Below are the code and all the weights of a small trained network. Each question names an input and a class and asks about switching units off, where a switched-off unit gives its printed mean instead of its output.

import numpy as np


def w(rows, s, z=0):
    codes = np.array(rows[::2]) - 128.0
    scale = np.full(codes.shape[1], s)
    scale[-1] = z or s
    return codes * scale


def f(y):
    return y / 2 * (1 + np.tanh(0.7978845608 * (y + 0.044715 * y**3)))


def log_softmax(a):
    a = a - a.max(-1, keepdims=True)
    return a - np.log(np.exp(a).sum(-1, keepdims=True))


def net(x, mask):
    res = np.array(x, float).reshape(1, 7) / 4 @ E
    y = f(res @ A[0][:, :-1].T + A[0][:, -1])
    res = res + np.where(mask, y, B[0][:, -1]) @ B[0][:, :-1]
    return log_softmax(res[-1] @ U[:, :-1].T + U[:, -1])


A, B = {}, {}
E = w([
[111,92,136,144,82,127,103,126],'x0',
[155,86,171,111,173,95,254,151],'x1',
[121,140,96,129,99,131,154,143],'x2',
[76,123,122,109,74,122,139,132],'x3',
[153,191,101,246,147,98,206,192],'x4',
[160,67,200,181,137,150,33,216],'x5',
[140,117,115,142,111,148,121,165],'x6',
],0.0082)
A[0] = w([
[130,185,147,152,89,159,106,112,9],'N0',
[90,196,100,172,124,126,58,98,43],'N1',
[92,165,103,238,150,49,144,186,152],'N2',
[164,65,190,137,106,127,223,108,1],'N3',
[144,92,188,125,111,147,215,135,9],'N4',
[171,132,254,144,107,138,76,221,130],'N5',
],0.0079,0.0037)
B[0] = w([
[172,150,101,153,128,220,68,194,123],'N0',
[127,185,238,85,129,145,81,238,170],'N1',
[44,63,114,98,130,169,143,82,254],'N2',
[171,213,104,91,154,202,87,254,175],'N3',
[144,196,186,123,88,184,63,177,161],'N4',
[155,165,56,106,117,78,180,92,248],'N5',
],0.011,0.0062)
U = w([
[165,254,211,138,101,152,126,245,2],'0',
[86,137,107,131,152,32,149,147,248],'1',
[101,129,104,145,147,50,154,128,226],'2',
[162,184,32,117,107,8,177,101,122],'3',
[107,128,122,141,148,79,161,123,161],'4',
[59,31,70,117,211,173,133,96,14],'5',
[175,143,162,176,92,116,177,86,142],'6',
],0.0066,0.0038)

Each question gives the input, the list of numbers given to net, and the class t.
The units are the neurons (one row each of A and B). Each row of codes is followed by its name. A weight is (code - 128) times the scale printed after its matrix; where a second scale follows, it is the last column's (A, B and U).
mask holds one flag per neuron, in row order. A switched-off neuron (its flag False) gives its mean, the last column of its row in B, instead of its output. The means were averaged over made-up inputs and are rounded, as every weight is.
A unit's drop is (log p(t) with every unit on - log p(t) with that unit switched off) / (log p(t) with every unit on - log p(t) with every unit switched off).
The circuit of an input: a set's keep is (log p(t) with only the set's units on - log p(t) with every unit switched off) / (log p(t) with every unit on - log p(t) with every unit switched off). Starting from all 6 units, units are removed one at a time, each time the one whose removal leaves the highest keep (on an exact tie, the one counted first), for as long as the keep stays at least 0.8.
units of the circuit, in order: the units of the circuit, biggest drop first
most important unit: the unit with the biggest drop
top k neurons: the k neurons with the biggest drops, biggest first
drop of u: that unit's drop, to one decimal
input [-5,2,5,2,-7,7,2], class 3: top 2 neurons => N5; N2
input [4,8,4,6,4,1,2], class 0: top 2 neurons => N3; N4
input [-3,-6,5,2,-3,-2,-2], class 0: top 3 neurons => N1; N2; N5
input [-2,7,7,3,-3,4,-7], class 0: units of the circuit, in order => N3; N4
input [-2,-7,3,-2,-6,-7,-1], class 0: top 4 neurons => N1; N2; N5; N0
input [7,-8,-7,5,-3,-7,-3], class 0: top 2 neurons => N1; N2
input [7,-8,4,-6,5,-6,2], class 0: top 3 neurons => N1; N0; N5
input [2,8,1,-4,3,-6,-6], class 0: most important unit => N3
input [5,0,5,-5,-2,6,0], class 3: units of the circuit, in order => N5; N1
input [-5,5,0,-4,7,-6,-4], class 5: top 2 neurons => N2; N5
input [-1,8,-1,-8,3,-7,-4], class 0: top 2 neurons => N3; N4
input [2,-8,1,4,4,0,8], class 0: top 2 neurons => N1; N0
input [6,8,3,4,-5,4,-5], class 0: top 3 neurons => N3; N4; N2
input [-8,7,-3,5,3,8,0], class 3: top 3 neurons => N5; N1; N2
input [-7,7,-3,-6,8,6,-6], class 5: top 2 neurons => N2; N1
input [4,-4,3,1,8,2,3], class 5: top neuron => N2
input [0,-7,2,3,-1,8,5], class 3: top 3 neurons => N5; N3; N4
input [3,-7,1,-1,6,-5,-5], class 0: drop of N2 => -0.2
input [2,-5,7,2,5,8,5], class 3: drop of N2 => -0.2
input [6,-8,-8,-8,0,-4,-4], class 0: drop of N1 => 0.6
input [-8,-1,-6,4,8,0,4], class 5: drop of N2 => 0.7
